Each row is shifted at random along 8 fixed directions that mean nothing.
Known rows, with every step that occurs:
tunim-kato-komurok-tuku-zumip: [ 16.6   7.5   3.0   6.6  -6.5 -12.7  15.6  50.9   3.3 -22.3 -11.6   5.5
  13.7   2.0 -35.2  15.2 -17.4  -9.9  -1.5 -13.8 -20.9   1.1   4.6   7.3
  -1.5  15.1   8.3 -12.6  11.3 -14.8 -18.9 -31.1 -20.7  32.3  -8.9   1.4
  29.0  14.3  -0.7 -34.4  -7.8]
vuvas-komurok-tunim-tuku-kato: [  6.7 -13.6  -2.8   4.4 -12.0  -6.2  10.0  25.6  14.2 -24.3 -17.1   5.5
  15.0   6.5 -26.8   8.3  12.6 -21.4  -2.8 -12.2  -7.6   3.2  11.7   8.8
  -1.5  14.9   7.5   1.5   0.1 -13.7 -33.0 -28.4  -0.9  19.6 -24.3   1.4
  26.8  19.3 -10.2 -10.4  -8.0]
kato-vuvas-tuku-zumip-komurok: [  2.1  -1.6  -8.4   7.4   1.5   2.2   5.6  20.2 -21.1   9.5 -12.9   0.0
  -7.7  -6.1 -12.6 -13.9 -17.5   4.5   8.7   0.2 -10.5 -28.5 -11.7  17.5
   2.2  -2.2   2.3  14.6   4.5 -17.0 -21.1  -9.4   1.1  16.8 -17.8 -18.8
  10.3  18.4   4.3 -11.6  38.7]
tuku-komurok-tunim-lovinib-zumip: [ -6.3   1.7  -6.8   5.0 -13.3   3.6  15.2  15.0  11.5 -16.3  -6.9   3.3
  -2.4   5.8 -24.0   1.6  24.7  12.7  -1.9  -9.7  14.7   1.1  12.0   9.1
   5.5   2.8  13.2  19.8  -0.9  -1.7 -25.6 -19.1   2.3   6.2  -1.5  -2.9
  17.8   5.7  -8.3 -15.7   1.2]
tunim-lovinib-zumip-komurok-kato-vuvas: [ -0.8  12.0   6.4   4.3  -1.6 -15.1   7.6  35.5 -14.0 -35.4   6.2  10.5
  16.4  10.2 -15.2   7.8 -28.2 -12.8  -6.9  -1.6 -10.2  -4.5  -4.7  16.6
  38.9  20.9   4.5 -15.9   9.3  -9.1 -21.7 -10.8 -21.1  31.8  -8.6  -2.7
  27.7   5.5   2.9  -8.1  -6.8]
zumip-kato-vuvas-komurok-tuku: [  2.0  -8.9  -4.4   4.1  -6.7   4.8   2.5  25.8   7.2 -19.5  -6.7  11.4
   7.9  -1.7 -35.7   4.0 -11.7  -7.1  -2.0 -13.7  -8.1 -10.9  19.0   2.1
  11.0  14.7  11.9  -6.5  -1.5 -10.7 -13.7 -34.1 -10.9   9.1 -19.6   3.3
  12.0  14.8   2.5 -17.2  -1.1]
tunim-vuvas-kato-komurok-tuku-zumip: [ 15.6 -24.6 -10.9  14.2   2.7  30.0  23.8   6.1  18.7   1.8 -25.1 -21.4
 -30.2 -27.8 -17.6   1.2  35.3  32.5  -7.1   2.6  10.6 -46.3  -1.4  -4.8
 -30.5 -26.4  15.3  16.4   3.1 -10.9  -8.1 -22.0 -14.8  -4.5  -1.0  -8.5
  -3.3   0.5 -28.3 -49.0  15.2]
lovinib-tunim-kato-komurok-vuvas-tuku-zumip: [ 11.1  -6.7 -27.1  -8.5  13.3  -3.1 -10.3  28.6   0.4  -8.1 -14.0   9.2
   7.1  -1.9 -19.4  10.3   1.4 -16.1  13.2 -10.1 -13.2  17.2  -7.6  12.9
  12.4   9.1   6.1  -4.5   4.4  -7.8 -59.0 -16.0   2.0  20.1 -34.3   6.6
  -5.2   8.7  -2.8 -13.9   2.9]
zumip-lovinib-kato-komurok-tuku-vuvas: [  3.8   6.7  -7.5   6.1 -11.9   1.8  -4.4  16.6  11.0 -13.8  -6.6   9.2
  -6.6   5.3 -25.7   1.7  12.9  16.4   2.5 -11.8  -1.7   2.2  17.4  10.1
   9.3   5.1  11.1   4.6  -3.2  -3.1 -23.8 -29.4  -8.8   5.5  -3.2  -7.5
   2.4  10.7   6.6  -5.9   7.8]
tuku-zumip-lovinib-kato-komurok-tunim: [ -1.2   6.1  14.2  15.7 -17.3 -12.7  12.1  35.5  -1.6 -31.6  -8.2   5.6
   6.9  11.8 -17.3   7.9 -10.6   1.3   2.3  -5.0  -9.5 -13.4   6.8   5.6
  14.8   6.3   3.3   3.5   8.2 -15.7  -6.4 -20.5 -17.7  25.0 -11.2 -18.5
  32.6  28.9   0.4  -5.4  10.6]
vuvas-kato-komurok-tunim-lovinib-zumip: [ 24.1  13.2  -5.2   7.3  -1.8  -6.2  -7.1  21.8   8.8 -26.5  -3.7 -12.0
   1.6  -1.7 -24.2  -0.9   6.9   5.2  13.6 -12.3  -6.5  -0.7   3.6  21.5
  12.8   1.6  12.0   3.3  -2.1  -2.7 -33.0 -29.1   7.9  25.8 -13.8  -0.8
   1.7   2.4   6.3 -20.9   2.8]
tuku-zumip-kato-vuvas-komurok-tunim: [  5.1   7.7  15.2  10.9 -16.8 -13.8  14.8  47.5  -3.4 -31.6  -6.7   5.0
   8.1   8.5 -17.8   8.8 -10.2   2.0  -2.4 -15.2 -12.4 -14.4  13.0   5.4
  12.0   9.4   4.0   2.4   1.1 -23.4   3.9 -28.2 -14.8  26.9 -25.9 -19.8
  32.7  38.8   9.1  -8.7  19.0]
kato-komurok-tunim-vuvas-tuku-zumip: [ -8.9   9.6   8.6   8.7  -6.9  -5.5  16.2  25.4 -29.0 -18.1   1.8  -9.7
   3.9  10.5 -12.9 -15.8  -4.7   0.0  -9.4   6.3  11.7 -18.0 -14.0  18.8
  14.2  26.0  11.0  11.6   1.0  -5.1  -8.7  -2.6  -6.5  25.9 -17.9 -16.5
  22.1  -2.4   7.9 -13.9  19.8]
komurok-tuku-vuvas-kato: [  0.9 -31.2 -26.2  -4.3   1.5  27.2  -9.8  -1.6  16.5  -8.2 -16.5   9.7
   5.7  -5.7 -28.3 -13.9  29.9  -3.7   7.4 -13.5   6.0  -9.4  11.2   6.6
  15.0   4.3   9.7   4.3  -2.6  -3.4 -31.9 -19.1   0.1  -3.4 -20.7   9.8
  -7.1  -3.9  -4.6 -11.2  -5.3]
tunim-tuku-zumip-kato-lovinib-komurok: [  8.2  -4.7   5.1   6.8 -11.6  18.7  19.1  14.0   0.5  -1.3  -5.3  -6.1
   0.8 -13.7 -41.2  -0.5  -2.6  20.5 -12.8  -0.1  15.7 -38.2  13.3  15.9
  -0.8   0.6  22.8   5.1  14.1  -0.6  -9.3 -31.9 -21.4   1.7   3.7   6.0
  10.0 -13.8 -11.0 -46.4 -26.5]
tuku-zumip-komurok-tunim-vuvas-kato-lovinib: [ 24.6 -21.0 -33.6 -11.1   5.2  16.7 -25.1  -2.0   1.9  -2.5 -17.6  -4.1
   5.0 -19.1 -15.5 -12.2  10.4  -3.1   8.6 -16.7  -4.5  -1.9   3.2  18.9
  15.1 -10.8  18.4   2.8  -7.3  -8.6 -42.3 -15.5  23.5   5.3 -27.4   2.9
 -20.3  -9.6  11.7 -13.9  19.4]
vuvas-tuku-zumip-kato: [-31.8 -19.9 -18.5  -2.7   7.3   7.5   8.0  22.6 -10.5   3.1  -3.7  26.9
   8.2  -0.5 -19.2   1.4 -32.4 -25.2  -2.6  -3.9   1.5   0.2  11.4 -10.7
  19.1  22.5   8.8 -13.2   4.2 -17.2 -38.9  -9.7 -16.4  -0.7 -24.7   6.7
   3.6   7.3 -11.1  -2.2  -5.2]
tuku-komurok-vuvas-kato: [ 37.6  -8.7 -13.2   3.1 -11.6  10.7  -9.9  15.2  26.4 -17.8 -21.4  -6.9
   9.3  -8.3 -37.5  -7.6  30.1  10.7  13.5 -26.2 -14.1 -15.1  16.1  26.4
  -1.0 -11.0   5.6  16.8  -5.2  -7.2 -21.3 -39.8  17.0  18.1 -14.3  -0.9
   8.8  13.6   9.2 -24.8  11.7]
tuku-komurok-vuvas-kato-lovinib: [  8.9 -18.2  -3.5   5.6  -7.3  22.1  13.7  12.8   6.2 -22.3 -11.2 -12.1
   3.5 -15.6 -39.8  -4.3   5.4  11.2  -5.5  -1.7   3.9 -33.8  10.6   4.0
   6.3  -1.8  14.3   3.7   6.4  -5.4   6.1 -16.4  -4.6  10.8  -2.2  -0.3
  15.9  -3.3  -3.4 -27.2   6.6]
vuvas-tuku-zumip-komurok-tunim-kato-lovinib: [ -1.0  13.8  -7.1   0.2   0.0  -0.4  -1.6  23.1 -21.7   2.6  10.7  -3.8
   9.8  -2.4 -21.4 -16.6 -23.0  -1.5 -10.7  -9.1  12.7   1.0   9.6  17.2
  21.0  25.9  21.0  -6.1  -0.2  -3.7 -32.8 -18.7  -6.4  15.1 -16.9   1.6
  -8.7 -18.4  18.2 -19.9  -2.5]
tunim-lovinib-zumip-komurok-vuvas-tuku: [-11.4 -14.4  -7.8   3.6  -2.9  -5.7   8.7  11.6  17.0 -17.7  -8.0  16.8
  -5.7   2.7 -15.2   8.6  -6.7 -18.0  -0.4  -7.5  -7.8  -3.6  10.6  -2.7
   8.9   5.5   5.6   1.3   2.3 -12.0 -51.5 -19.1  -8.1   7.3  -7.5   1.8
  18.6  26.4 -16.7   0.9   4.0]
zumip-komurok-tunim-lovinib-kato: [ 15.1 -14.9 -12.7  11.0  -2.8  13.1   7.0 -10.8   7.3 -19.1 -11.5 -14.0
  -1.6 -15.4   5.1 -14.6  21.5   1.0  -1.4   6.0   2.1 -13.0  -8.9  26.6
  16.5  -8.6  14.6   7.0  -8.4  -7.5 -24.2   4.5   7.3   7.0 -13.9  -8.7
   5.5 -30.1 -18.1 -10.9  -2.8]
lovinib-tunim-tuku-vuvas-kato-komurok: [ -7.8  -5.0 -25.3   3.2   9.4   7.2  -3.8  17.1 -11.2   5.8  -9.7   5.9
  -6.3   4.0 -23.2   8.4  21.9   5.5   5.9   3.3  14.0   3.7  -5.9  13.6
   0.8   6.4   6.3  13.0   0.0   0.6 -50.1 -20.2   2.8   5.2 -26.4  -0.2
 -10.5   9.4 -11.5  -9.3   8.8]
vuvas-kato-lovinib-komurok-tuku-zumip: [ 44.8  -7.5   2.3   8.8 -15.5  -5.2 -19.3  15.2  25.5 -27.9 -20.7  -8.2
  15.3  -0.8 -32.5 -10.4   3.5  -8.0  28.9 -16.8 -30.1 -21.6   3.0  28.6
  14.5  -3.6   3.6   1.6  13.2  -5.0 -31.7 -33.5   1.5  29.1 -18.8   0.0
  20.2  19.0  11.5 -18.4  -4.5]
lovinib-zumip-komurok-tuku-kato-vuvas: [ 12.7 -14.5   2.4   1.5  -9.7  13.2   5.6  10.0   5.6 -21.6 -11.3   4.4
   4.2  -7.6  -5.4 -15.4   0.0   2.1   0.3  -0.6  -9.1 -27.8  -2.7  19.3
  29.4   4.0  11.9  -6.4   6.7  -6.1  -3.3  -5.0 -17.3   8.6 -17.3  -4.7
  16.0 -16.0   2.3 -17.9  -9.1]
zumip-kato-komurok-tunim: [ -5.7   9.0  -5.7  18.8   5.1   6.5  26.6  31.3 -11.3 -15.1  -5.9  -7.8
 -14.7 -11.3  -4.3   2.3  -5.9  16.1  -2.9   7.6  -3.8  -6.7  -5.0   1.6
   3.2  -0.3  10.1   0.4  -8.3 -17.6   7.4  -2.0  -8.9  15.3 -10.9 -20.7
   8.6 -11.1 -14.5 -24.0  20.2]
kato-komurok-vuvas-tuku-zumip: [-13.5 -21.4 -12.6  -3.0  -0.8  20.1  15.8  22.7   6.4  -5.7 -12.7  11.7
  -2.9  -9.9 -46.1   2.5  -8.2   1.1  -5.2  -8.4   3.1 -20.4  16.0 -13.5
  -3.7   8.3  14.7   3.7   5.2  -8.0  -9.2 -22.9  -7.5   0.4  -7.3   6.7
  10.6  12.3  -4.7 -26.5  11.2]
zumip-kato-lovinib-tunim-komurok: [  9.1  15.3 -13.1  14.1  -1.1  -8.5 -15.5  12.8 -15.1  -4.7 -11.0  -7.3
  -4.8  10.8 -17.2  -0.4   4.8   8.2  25.5  -2.0  -3.6  -4.3 -10.8  32.1
   7.6  -7.9  -0.5  21.1  -0.5  -3.3 -51.6 -28.2  12.6  24.1  -8.0 -12.0
   1.1  20.8  -3.1 -12.0  21.3]
vuvas-kato-lovinib-zumip-komurok: [-26.7 -14.1  15.4  22.5  -9.0  10.9  21.0  10.2 -10.5 -19.7   2.8   2.2
  -8.0   0.7 -17.4  -5.3 -27.9   2.8  -4.7  16.3  12.5 -53.9   3.6  -6.0
  19.8   4.5   6.4   2.1  11.7  -6.2  -2.1 -12.1 -26.7   4.5   0.0  -8.7
  24.5  12.5 -17.3 -10.4   4.5]
tunim-vuvas-komurok-tuku-zumip: [  8.3  -7.6 -13.9   5.1  -0.9  17.9   5.2   6.5   4.7   2.0 -14.7  -7.0
  -7.6  -5.1 -23.8 -17.9  28.2  16.4   2.2 -10.9  13.2 -26.8  -3.8  16.8
  -5.5  -4.2   9.6  26.1  -0.5  -3.7 -28.4 -22.9   1.8   7.3  -8.0  -4.0
  -0.1   2.2  -2.7 -31.7  14.6]
tuku-kato-vuvas-komurok-tunim: [  1.5  -7.9 -10.8  -9.1  -7.5   0.3   4.2  37.8   2.3 -33.5  -8.8  16.1
  20.4   0.9 -38.0  12.6  -4.8 -15.6  -3.1 -16.6 -10.4  14.4  18.1   2.0
  18.3  20.8  13.4  -8.7  -5.6 -14.3  -7.3 -20.8   3.9  17.5 -35.5   2.9
  18.6  13.2   8.1  -3.7   5.2]
zumip-lovinib-kato-komurok: [  0.5 -14.3  -6.1   6.2  -7.3   7.0  -2.1   2.5 -10.0 -25.5  -8.3   3.1
  10.9  -4.6 -22.2  -8.7 -23.3 -14.7   6.7   7.7 -11.3 -19.4  -4.4  18.1
  26.8   7.2  11.8  -5.5   1.2  -5.8 -13.0  -3.4   3.8  13.3 -10.7  -3.4
  18.2 -11.9  -2.5  -3.0   5.1]
komurok-vuvas-tuku-kato-lovinib-tunim: [ 24.5   7.4  -9.2  -7.9  -0.9   4.8  -4.4  24.0   1.1 -23.2  -7.5  -5.7
   9.2  -6.0 -34.2  -3.5  14.9   4.4  16.1 -11.9  -7.4   6.2   7.0  25.6
  20.3   9.4  13.3   1.7   4.4  -6.7 -25.5 -19.5   2.0  26.5 -26.0   1.6
  -2.1  -4.9   7.4 -14.0  -8.8]
zumip-kato-lovinib-komurok-tunim-tuku: [  0.8   5.5   7.0  10.4  -7.9   1.2  19.1  29.8  -0.1 -22.8  -0.5   0.9
  10.9   0.9 -38.6  13.0  -3.1   2.7 -11.8  -0.3   7.8  -8.4  12.1  12.0
   8.8  16.7  16.4  -1.7   9.1  -2.8 -15.8 -30.5 -22.5  16.5  -8.2   4.4
  18.6  -4.0 -14.7 -32.6 -29.8]
vuvas-tuku-zumip-lovinib: [-14.6   8.3   6.7   5.1 -14.3 -11.2  15.6  26.7 -17.7 -13.6   4.3   9.2
   6.7   5.5 -19.5 -13.2 -31.2 -13.7  -1.0  -7.2  -4.7  -4.1  12.6   8.7
  19.6  24.1  12.1  -0.7   0.1 -19.5 -16.0  -8.5  -7.4  18.3 -15.7 -11.6
  23.7   9.4   8.6   7.1  11.5]
tunim-tuku-kato-komurok-vuvas: [  4.0  -3.9   3.2   3.9  -8.9  -4.3  17.6  36.4   3.1 -29.1 -14.9   5.0
   9.8   6.0 -36.7  16.8  -1.0  -7.9  -8.7  -4.3 -11.0  -6.9   4.8   6.8
  -1.7  14.3   6.7  -5.7   8.0  -9.7 -13.5 -26.4 -15.4  26.3  -1.8   0.0
  33.2  15.2  -7.8 -24.8  -3.2]
lovinib-kato-komurok-vuvas-tuku-zumip: [  7.8   1.2  -6.0  -6.2   4.1  -0.9   0.8  38.6  -1.0 -23.2  -1.6  13.3
  20.1  -1.0 -35.3   2.9 -25.3 -14.4   2.9  -8.8 -13.8  -0.7   2.4  11.8
  27.8  25.6   9.3 -15.3  10.4  -4.6 -22.5 -16.7 -13.9  25.0 -25.2   9.0
  10.8  -2.1  10.4 -17.1 -11.4]
tuku-komurok-kato-lovinib-zumip: [-22.2   5.2   5.8   4.9 -22.4  -2.5  13.2  31.0  13.2 -33.2   5.4  20.2
   0.2  15.6 -38.8  15.0 -11.9   7.1  -5.3  -9.2   6.0   1.5  33.2 -12.4
  22.1  20.4  13.3  -6.2   2.5   1.3  -5.9 -29.3 -17.8   3.8   7.7   3.8
  27.5  17.6   0.5  -6.0  -5.3]

Rows:
[ -0.5  -2.1  -1.2  -7.2  -8.8 -10.7  17.0  35.2 -17.2 -14.5  -2.5  11.5
  14.0  -4.4 -29.7  11.7 -23.7 -18.1  -8.5  -5.7  -4.4   4.7   7.5  11.0
  13.7  19.9  19.2  -3.2   7.0 -16.9 -24.8 -12.7  -6.6  16.2 -36.8  -0.2
  21.2  12.1   0.2  -3.0  -1.0] | kato-vuvas-tuku-zumip-lovinib-tunim-komurok
[  4.4  14.1   6.5  -0.9  -6.4   3.5  17.5  31.9 -14.5 -18.3  10.4  -3.8
   3.3  -8.2 -16.8  -7.6  -2.0  15.0 -10.0  -5.4  10.7  -6.4  12.9  14.8
  30.0  19.6  21.5  -4.7   2.1 -12.4   0.8  -8.9 -21.6  14.1 -28.9  -8.3
   0.7 -15.9   8.0 -11.6 -11.6] | komurok-kato-vuvas-tuku-zumip-lovinib-tunim
[  4.3   6.6 -20.8  -0.5   9.1   6.3   2.7  25.0   2.2   4.0  -3.1   2.4
  -8.7 -16.7 -17.4   0.6  -8.8   9.8   2.4  -8.5  -1.1  11.2  11.2   1.7
   7.4   4.8  19.0  -3.6  -2.3 -11.2 -31.8 -14.6  -3.7   4.3 -24.0  -2.9
 -20.0  -9.7   1.5 -15.6   6.2] | vuvas-tuku-zumip-lovinib-kato-komurok-tunim
[ 47.2   6.5  12.2  -0.1 -19.6 -12.5  11.9  32.3  15.9 -40.2 -14.8 -15.0
   2.2  -7.4 -24.9  12.7  24.8   6.6   9.0 -15.8 -20.3  -4.9  11.8  24.6
   1.5  -2.8  15.2   3.3   5.8 -19.0 -15.9 -30.1  -6.4  33.2 -23.4  -9.0
  23.8  17.8  -4.0 -17.8  -7.1] | komurok-kato-lovinib-tunim-vuvas-tuku-zumip
[ 15.8 -12.6 -20.5  -7.0  -4.7  12.1 -20.5  -5.8  21.7 -15.1  -8.8  -0.4
  -6.8  -5.0 -20.8 -11.8  19.1   4.0  12.9 -13.1   0.6  -2.5   9.5  14.2
  21.5  -0.2  17.4  -1.0  -2.8   8.1 -44.2 -21.8   6.2  -0.8  -9.6  11.2
 -11.8  -8.4   8.1 -10.6  -0.7] | tunim-komurok-tuku-vuvas-kato-lovinib-zumip
[ 13.8  12.1   7.7   3.0  -6.0 -12.1   5.8  28.4 -13.3  -8.8   0.5  -3.7
  10.8   2.0 -24.3   2.2 -18.7  -0.4  -5.0  -4.1  -3.0 -18.2   1.0  27.3
  13.6  15.2  10.2  -1.0  15.5  -7.9 -35.3 -26.6 -15.5  25.5 -12.3  -3.6
  17.7  11.8   6.9 -20.0  -6.9] | tunim-lovinib-zumip-kato-vuvas-tuku-komurok
[  7.2   2.5  -5.2   2.2   3.8   7.2   6.6  18.6   1.3  -9.0  -1.8  -8.1
   0.4  -6.0 -33.0  -0.4  -0.2   9.8  -6.4  -2.7   9.9 -19.3   1.5  12.4
   6.6   9.6  13.8   1.5  10.9   0.5 -31.5 -22.6 -14.9  15.4  -1.8   4.7
   0.5  -3.2  -1.2 -29.7  -7.0] | tunim-lovinib-kato-komurok-vuvas-tuku-zumip
[  2.9  -1.0 -10.7  -5.6  -0.7   3.0  10.4  24.8  -6.7 -15.4   1.3   4.6
  11.0 -11.7 -19.6   2.5  -9.1  -4.4 -12.1  -1.4   0.4  10.5   9.5  11.0
  24.2  21.2  20.8  -9.3  -0.1  -9.5 -15.9  -2.7  -7.6   9.1 -34.3  -1.9
   2.2 -17.2   2.4  -3.6  -5.7] | zumip-lovinib-kato-vuvas-tuku-komurok-tunim
[ 25.7  11.5  -1.7   5.8   0.8 -15.3  -8.5  23.2  -9.5 -18.2  -4.2  -7.2
  16.6   3.5 -19.1  -0.7  -3.0 -10.2   4.6  -6.0 -11.1  -3.4  -7.7  36.7
  17.4  12.8   5.0   3.4   5.8  -8.6 -45.9 -24.0  -1.8  35.2 -26.3  -6.4
   9.3  10.8   5.5  -9.9  -0.8] | zumip-komurok-tunim-lovinib-kato-vuvas-tuku
[  7.8 -14.5 -15.7  -5.0  -5.2  -0.2  -8.1   8.8  17.0 -17.0  -9.3  14.2
   7.8  -1.5 -14.3   1.5   4.1 -15.5  -1.4 -15.8  -4.3   5.4  11.1   9.0
  18.8   8.4  13.7  -4.4  -1.2  -9.1 -50.4 -19.8  -5.4   4.1 -24.3   5.4
   1.5   5.7  -1.2  -0.4  -6.7] | tunim-vuvas-komurok-tuku-zumip-lovinib-kato
[-13.1   0.8 -17.2  -3.5   8.2  -1.6  -3.7  23.8 -15.5  -7.3   5.3  11.1
  11.7   4.9 -30.9   8.2 -10.1 -12.7  -7.5  -4.0  12.2  11.3   6.5   9.1
  23.3  26.1  12.6  -3.9   1.8  -2.1 -49.8 -22.2  -9.0  10.9 -27.8   9.4
  -6.6   3.7  -3.2  -7.3  -9.1] | zumip-lovinib-tunim-komurok-kato-vuvas-tuku
[ -5.2   4.1  -2.8   4.2  -5.1 -13.2   0.3  22.1 -10.4  -3.7   0.4   9.5
   1.8   7.0 -18.6   8.4 -20.8  -6.7  -5.5  -2.4   0.6  -7.9   5.3  12.7
  11.0  13.8   7.8  -0.5   6.6  -9.3 -47.0 -23.5 -13.1  12.6 -14.4  -4.8
  10.8  24.9   0.2   0.6   7.7] | tunim-lovinib-kato-vuvas-tuku-zumip-komurok
[  5.3  14.6  -5.8  -4.0  -3.4   1.5   9.6  28.0  11.6 -21.7   3.0   3.7
 -10.0  -3.7 -28.2   9.7   4.2  14.0  -4.6 -10.8   5.6   8.3  16.4   2.3
  10.9  12.5  20.9  -5.9  -0.7  -1.9 -25.5 -25.5 -14.2   9.3  -7.9   5.0
  -2.5  -4.5   0.7 -20.5  -7.7] | tunim-vuvas-komurok-tuku-kato-lovinib-zumip
[-13.7 -15.8  -6.2   5.0 -19.4  -5.2 -15.0  -8.4  -7.8  -5.4  -3.5   3.4
  -1.6  11.5  -8.2 -12.3  -5.6 -15.8   2.9  -0.3   9.6  -8.3  10.5  12.9
  16.0  14.7  16.3   5.4  -5.8  -1.5 -51.4 -18.2   7.2  -3.8 -20.3  -4.5
   5.4  11.0   3.8  12.9  11.7] | vuvas-tuku-zumip-lovinib-tunim-kato-komurok
[  7.7  12.5   9.1  10.7 -13.5  -7.3  13.0  35.3  -6.5 -19.6  -6.2  -3.3
   1.3   8.2 -21.8  10.4  13.0  20.1  -5.0  -9.6   6.5 -17.8   5.4  16.2
   8.0  -1.6   5.4  15.0   7.8 -11.6 -14.8 -30.9 -18.7  22.4  -9.7 -14.6
  20.2  28.2  -2.1 -20.6   6.8] | tuku-zumip-lovinib-tunim-komurok-kato-vuvas
[ 13.1   6.5 -11.9  -9.6   3.0  -2.0   7.4  28.7  -1.1 -15.2   1.3   3.7
   9.1 -10.2 -12.6   0.8   5.5  -5.2  -3.9 -16.2  -0.4  18.3   9.9  18.2
  23.5  13.7  18.4  -7.2  -0.5 -15.6 -40.1 -11.7 -10.9  17.4 -33.8   2.5
  -6.5 -13.6  -0.5 -10.7 -17.9] | komurok-vuvas-tuku-zumip-lovinib-tunim-kato
[ -2.7  -3.2 -14.8  -7.8  -6.9   3.2  -3.5   6.0  10.8 -22.7   4.4   9.8
   2.3  -0.9  -2.2  -6.1  13.8  -2.4  -8.0 -15.7  10.1  17.9  18.6  11.3
  33.7  14.0  21.5  -5.8 -14.3  -5.5 -34.9  -9.5   4.7  -1.9 -25.0   1.6
  -4.1 -13.9   8.1   6.8  -6.1] | tuku-vuvas-komurok-tunim-lovinib-zumip-kato
[ -4.7   0.9  -4.8   5.8  -0.1  -7.5  20.7  39.9  -3.6 -16.1 -10.9   9.1
   3.6   3.9 -23.2  29.7   1.0  -2.2  -6.1   1.4  -2.6   8.8   3.1   2.4
   3.9   8.6   5.7  -2.1  14.2 -12.5 -31.9 -18.2 -22.4  19.8 -13.1  -3.5
  21.2  19.9 -20.2 -16.1  -8.8] | zumip-kato-lovinib-tunim-tuku-komurok-vuvas
[ 17.0  -2.9   1.3   3.1  -1.4   7.4  10.9  23.2   3.2 -12.2  -3.5   0.9
  10.7  -5.9  -9.3  -9.0  18.4   4.9  -9.7  -9.2   7.0 -16.3   2.1  26.1
  19.6   8.6  11.3   3.2   5.9  -6.9 -24.9 -19.6 -17.1  15.7 -29.6  -0.9
   4.9 -11.6  -1.2 -23.8 -22.0] | lovinib-zumip-komurok-tunim-tuku-vuvas-kato
[  3.2 -19.2 -11.0  -0.7  -0.3   2.0   2.3   4.9   0.3 -15.5 -11.6  -0.9
  11.0  -3.1  -5.7  -5.6   9.9 -20.4  -3.6   0.0   0.3  -2.4  -4.6  18.5
  19.3  10.5   9.2   0.3   3.1 -10.5 -47.8  -3.3  -3.7  13.3 -30.4  -1.0
   8.4  -3.6 -11.3  -0.7  -8.6] | zumip-lovinib-tunim-komurok-vuvas-tuku-kato
[  0.9  -6.5   1.4   3.8   0.5  16.9   6.1   8.0 -22.1  -7.5   4.0  -7.0
   9.8  -8.2  -0.9 -30.5  -6.5   5.6  -9.2   9.4  15.2 -34.7 -12.9  27.5
  38.6  18.0  14.8   2.2   5.0  -1.1  -3.7   6.9 -15.3   9.5 -32.3  -8.9
   0.0 -32.5   8.7 -15.1  -5.1] | lovinib-kato-vuvas-tuku-zumip-komurok-tunim
[  8.2  -1.2   1.2   0.3 -16.0 -20.4  -3.2  22.1 -17.6 -18.9  -4.4   3.8
  20.4  11.0 -19.6   6.0  -9.6 -23.2  -2.4  -2.9  -7.7   4.0   2.5  28.5
  18.0  22.6  10.1   0.3   4.9 -10.8 -44.1 -18.7  -0.1  23.5 -34.7  -6.7
  24.8  19.3   4.6   8.6   1.8] | zumip-lovinib-tunim-kato-vuvas-tuku-komurok
[ -2.3 -10.7  10.6  10.8  -1.8   2.9  27.6  31.2  10.1 -22.7 -13.9   1.4
  -8.1   3.3 -31.5  21.0   9.0   8.4  -5.5   2.6   1.7 -36.4   1.1  -7.9
  -4.1  -1.5  -0.3   4.2  25.7 -10.7 -21.2 -28.5 -35.9  20.7   5.9  -3.1
  30.3  38.1 -26.3 -27.1  -5.5] | tunim-tuku-vuvas-komurok-kato-lovinib-zumip
[ 16.3  -6.8  -9.4  -0.7   4.6   0.8   3.2  26.7   3.2  -6.8 -11.1   2.9
  13.6  -5.0 -13.7   0.1   6.0  -8.8   1.7 -12.6  -3.9  -5.7  -1.9  22.3
  14.1   6.9   6.6   2.7   8.1 -11.8 -46.0 -21.5 -11.3  19.0 -34.6   2.9
   3.5   4.7  -5.4 -23.4 -15.9] | lovinib-tunim-komurok-vuvas-tuku-zumip-kato
